x = [0.04, 0.08, -0.01, -0.13, -0.12, 0.01, 0.15, 0.15, 0.04, -0.04, 0.00]
x[0]	0.04
x[-8]	-0.13
x[-10]	0.08
x[-3]	0.04
x[10]	0.00
x[9]	-0.04
x[-6]	0.01

W =
[[-0.12, 7.67, -1.78, -4.42, -0.97, 3.05, -1.89],
 [-2.62, 6.84, -0.67, 0.83, -0.77, 0.98, 0.84],
 [5.24, 6.01, 2.63, -1.43, 0.22, 1.53, -0.42],
 [-1.56, -0.38, 2.12, 0.33, 0.09, 0.08, 1.55],
 [6.31, -2.82, 2.08, -4.83, 3.40, 0.14, -1.53],
 [-1.98, -0.21, -2.58, 3.46, -2.31, -0.16, 1.58],
 [1.63, -2.83, 0.19, 0.58, -1.14, 0.28, 1.47],
 [3.72, -1.76, 0.44, 2.21, 1.08, -0.92, -0.90],
 [-0.71, -4.03, -1.79, -3.50, -0.16, 0.57, -1.94],
 [3.62, 7.79, 0.35, 0.41, -0.84, 2.31, 1.05]]
W[-10][0]: -0.12
W[7]: [3.72, -1.76, 0.44, 2.21, 1.08, -0.92, -0.90]
W[:, -1]: [-1.89, 0.84, -0.42, 1.55, -1.53, 1.58, 1.47, -0.90, -1.94, 1.05]
W[-8][6]: -0.42
W[-7]: [-1.56, -0.38, 2.12, 0.33, 0.09, 0.08, 1.55]
W[-7][-4]: 0.33
W[2][4]: 0.22
W[-3][3]: 2.21
W[:, -5]: [-1.78, -0.67, 2.63, 2.12, 2.08, -2.58, 0.19, 0.44, -1.79, 0.35]
W[-3][1]: -1.76
W[-10]: [-0.12, 7.67, -1.78, -4.42, -0.97, 3.05, -1.89]
W[-3][-7]: 3.72
W[3][6]: 1.55
W[6][-2]: 0.28
W[-6][-6]: -2.82
W[-6]: [6.31, -2.82, 2.08, -4.83, 3.40, 0.14, -1.53]
W[4][0]: 6.31
W[1][-2]: 0.98
W[-4]: [1.63, -2.83, 0.19, 0.58, -1.14, 0.28, 1.47]
W[8][-2]: 0.57
W[2][5]: 1.53
W[1][0]: -2.62
W[5][-5]: -2.58
W[-4][-3]: -1.14
W[2][3]: -1.43
W[-9]: [-2.62, 6.84, -0.67, 0.83, -0.77, 0.98, 0.84]
W[-6][-3]: 3.40
W[-6][6]: -1.53

M = ((-2.67, 0.84, -0.07, 0.64, -0.51, -4.78, -1.17, 2.66, 7.10, 1.46, -0.36, -0.69, 2.91, -1.48), (1.16, -0.95, 2.14, 3.98, -0.41, 1.90, -0.70, -2.12, -1.64, -0.73, 0.55, -4.13, 0.60, 0.47), (-0.42, 0.55, -1.61, -7.23, 0.99, -0.55, 2.87, 4.00, -1.43, -1.33, 0.15, -3.49, -2.03, -0.74), (-0.02, -0.11, 0.46, 2.10, 2.56, 2.74, -4.94, -6.47, 1.93, -1.27, 3.08, -1.23, 0.66, 0.51), (3.94, -1.12, 1.53, -3.29, -3.47, 2.27, -2.06, -0.48, -2.28, 1.06, -3.81, 1.34, -0.26, -0.04), (5.21, -1.35, -1.11, -7.20, 1.45, 5.36, 0.47, -0.75, -2.77, -2.02, -1.57, -2.38, -0.76, 0.45))
M[0, 0]: -2.67
M[:, 10]: [-0.36, 0.55, 0.15, 3.08, -3.81, -1.57]
M[5, 8]: -2.77
M[3, 12]: 0.66
M[:, 2]: [-0.07, 2.14, -1.61, 0.46, 1.53, -1.11]
M[5, 9]: -2.02
M[4, 1]: -1.12
M[:, 4]: [-0.51, -0.41, 0.99, 2.56, -3.47, 1.45]
M[2, 13]: -0.74
M[3, 10]: 3.08
M[5, 1]: -1.35
M[5, 12]: -0.76
M[1, 10]: 0.55
M[4, 13]: -0.04
M[5, 10]: -1.57
M[2, 6]: 2.87
M[:, 6]: [-1.17, -0.70, 2.87, -4.94, -2.06, 0.47]
M[3]: [-0.02, -0.11, 0.46, 2.10, 2.56, 2.74, -4.94, -6.47, 1.93, -1.27, 3.08, -1.23, 0.66, 0.51]
M[1, 5]: 1.90
M[3, 8]: 1.93
M[0, 1]: 0.84
M[:, 5]: [-4.78, 1.90, -0.55, 2.74, 2.27, 5.36]
M[1, 7]: -2.12
M[4, 3]: -3.29
M[0, 5]: -4.78
M[3, 7]: -6.47
M[2, 5]: -0.55
M[:, 13]: [-1.48, 0.47, -0.74, 0.51, -0.04, 0.45]
M[4, 11]: 1.34
M[2, 9]: -1.33
M[1, 11]: -4.13
